Here is a tiny trained network, its code and every weight. The questions are about switching its units off for an input and a target symbol, where a switched-off unit gives its printed mean instead of its output.

import numpy as np


def w(rows, s, z=0):
    codes = np.array(rows[::2]) - 128.0
    scale = np.full(codes.shape[1], s)
    scale[-1] = z or s
    return codes * scale


def norm(h):
    return h / np.sqrt((h * h).mean(-1, keepdims=True) + 1e-5)


def f(y):
    return np.maximum(y, 0)


def softmax(a):
    e = np.exp(a - a.max(-1, keepdims=True))
    return e / e.sum(-1, keepdims=True)


def log_softmax(a):
    a = a - a.max(-1, keepdims=True)
    return a - np.log(np.exp(a).sum(-1, keepdims=True))


def net(x, mask):
    ids = ['ΔΩαβεζηθλμπτφψ'.index(c) for c in x.split()]
    T = len(ids)
    res = E[ids] + P[:T]
    r = norm(res)
    for j in range(3):
        rows = slice(3 * j, 3 * j + 3)
        q, k, v = (r @ M[0][rows].T for M in (Q, K, V))
        z = softmax(np.where(np.tri(T) > 0, q @ k.T / 3**0.5, -1e9)) @ v
        o = O[0][rows]
        res = res + np.where(mask[j], z, o[:, -1]) @ o[:, :-1]
    y = f(norm(res) @ A[0][:, :-1].T + A[0][:, -1])
    res = res + np.where(mask[3:27], y, B[0][:, -1]) @ B[0][:, :-1]
    return log_softmax(norm(res)[-1] @ U[:, :-1].T + U[:, -1])


Q, K, V, O, A, B = {}, {}, {}, {}, {}, {}
E = w([
[127,89,146],'Δ',
[83,138,122],'Ω',
[174,186,112],'α',
[132,148,113],'β',
[215,155,121],'ε',
[163,135,74],'ζ',
[7,153,129],'η',
[162,133,78],'θ',
[149,121,169],'λ',
[151,164,83],'μ',
[117,188,115],'π',
[89,138,164],'τ',
[107,81,150],'φ',
[142,129,136],'ψ',
],0.022)
P = w([
[3,68,254],'0',
[129,152,98],'1',
[122,158,110],'2',
[122,158,110],'3',
[117,167,123],'4',
[122,153,112],'5',
[110,93,65],'6',
],0.0053)
Q[0] = w([
[157,59,233],'H1',
[226,161,99],'H1',
[86,162,206],'H1',
[255,106,151],'H2',
[90,157,174],'H2',
[91,80,184],'H2',
[135,209,133],'H3',
[19,242,143],'H3',
[85,111,105],'H3',
],0.0099)
K[0] = w([
[124,112,250],'H1',
[209,161,112],'H1',
[154,112,150],'H1',
[192,172,131],'H2',
[162,121,92],'H2',
[144,129,69],'H2',
[204,165,68],'H3',
[188,113,142],'H3',
[61,100,90],'H3',
],0.014)
V[0] = w([
[158,84,174],'H1',
[179,186,59],'H1',
[166,143,137],'H1',
[81,92,248],'H2',
[105,26,113],'H2',
[66,56,113],'H2',
[164,96,102],'H3',
[5,84,88],'H3',
[1,111,163],'H3',
],0.0098)
O[0] = w([
[253,69,125,120],'H1',
[68,64,48,202],'H1',
[129,143,96,161],'H1',
[101,64,107,97],'H2',
[148,35,121,64],'H2',
[139,95,151,54],'H2',
[159,147,243,143],'H3',
[178,155,198,1],'H3',
[126,140,119,11],'H3',
],0.0055,0.0092)
A[0] = w([
[22,123,7,158],'N1',
[150,113,129,147],'N2',
[112,160,131,149],'N3',
[134,114,81,133],'N4',
[134,158,179,122],'N5',
[103,139,79,138],'N6',
[170,175,98,111],'N7',
[157,146,65,107],'N8',
[182,69,236,201],'N9',
[204,152,126,70],'N10',
[98,177,64,139],'N11',
[96,148,105,95],'N12',
[164,82,120,185],'N13',
[123,112,103,129],'N14',
[125,80,160,184],'N15',
[166,141,161,19],'N16',
[30,137,166,150],'N17',
[152,163,165,140],'N18',
[72,192,144,174],'N19',
[130,173,166,124],'N20',
[64,103,143,1],'N21',
[19,70,119,167],'N22',
[143,139,124,142],'N23',
[123,210,104,127],'N24',
],0.013,0.0024)
B[0] = w([
[149,107,163,249],'N1',
[106,176,116,137],'N2',
[136,20,153,147],'N3',
[108,142,178,167],'N4',
[122,73,82,136],'N5',
[113,127,200,182],'N6',
[117,84,126,186],'N7',
[93,178,116,197],'N8',
[176,107,139,152],'N9',
[171,84,65,169],'N10',
[110,148,160,216],'N11',
[208,97,92,157],'N12',
[55,164,232,143],'N13',
[129,104,197,144],'N14',
[168,254,176,136],'N15',
[145,79,101,134],'N16',
[138,115,8,162],'N17',
[76,99,81,140],'N18',
[131,114,137,166],'N19',
[174,152,121,136],'N20',
[70,76,46,140],'N21',
[196,101,104,174],'N22',
[106,121,109,143],'N23',
[91,99,217,194],'N24',
],0.0052,0.013)
U = w([
[193,75,122,120],'Δ',
[70,126,112,38],'Ω',
[174,247,17,234],'α',
[109,114,81,2],'β',
[25,155,74,181],'ε',
[68,87,248,251],'ζ',
[69,113,110,56],'η',
[176,122,205,128],'θ',
[133,145,131,22],'λ',
[3,219,152,57],'μ',
[90,150,130,25],'π',
[185,101,163,103],'τ',
[101,101,139,16],'φ',
[66,43,67,139],'ψ',
],0.012,0.005)

Each question gives the input, a string of symbols that net reads in full, and the target symbol t.
The units are the heads (3 rows each of Q, K, V and O) and the neurons (one row each of A and B). Each row of codes is followed by its name. A weight is (code - 128) times the scale printed after its matrix; where a second scale follows, it is the last column's (O, A, B and U).
mask holds one flag per unit, heads first, then neurons. A switched-off unit (its flag False) gives its mean, the last column of its rows in O or B, instead of its output. The means were averaged over made-up inputs and are rounded, as every weight is.
A unit's drop is (log p(t) with every unit on - log p(t) with that unit switched off) / (log p(t) with every unit on - log p(t) with every unit switched off).
The circuit of an input: a set's keep is (log p(t) with only the set's units on - log p(t) with every unit switched off) / (log p(t) with every unit on - log p(t) with every unit switched off). Starting from the 12 units with the biggest drops (on a tie, the unit counted first), units are removed one at a time, each time the one whose removal leaves the highest keep (on an exact tie, the one counted first), for as long as the keep stays at least 0.8.
circuit, biggest first: the units of the circuit, biggest drop first
unit that matters most: the unit with the biggest drop
k most important neurons: the k neurons with the biggest drops, biggest first
heads that matter: for each layer, one digit per head in row order, 1 if its drop is at least 0.15 and else 0, layers parted by /
drop when u is switched off: that unit's drop, to one decimal
input φ Ω ε ε ψ ε μ, target ψ: unit that matters most -> H2
input ψ ε ε η, target ψ: circuit, biggest first -> (H2, N17, N22)
input μ μ μ, target μ: heads that matter -> 100
input ε θ μ ψ τ, target ε: 4 most important neurons -> (N17, N1, N6, N7)
input μ ε ζ, target μ: heads that matter -> 110
input ψ τ Δ Ω ε Δ μ, target ψ: heads that matter -> 010
input Ω ε λ, target Δ: heads that matter -> 100
input ε μ θ ψ ε Ω ζ, target ε: heads that matter -> 101
input ε Ω ε θ, target ε: heads that matter -> 100
input ψ ε π, target ψ: heads that matter -> 010
input ε ε α, target μ: heads that matter -> 000
input μ ε ε ψ ζ, target μ: heads that matter -> 010
input π ψ Δ ζ η ψ ψ, target ζ: drop when H3 is switched off -> 0.1
input ε ε μ ψ μ, target ε: circuit, biggest first -> (H1)
input ε ψ Ω, target ψ: drop when N22 is switched off -> 0.2
input ε ψ μ ε ζ, target ε: drop when N13 is switched off -> 0.1
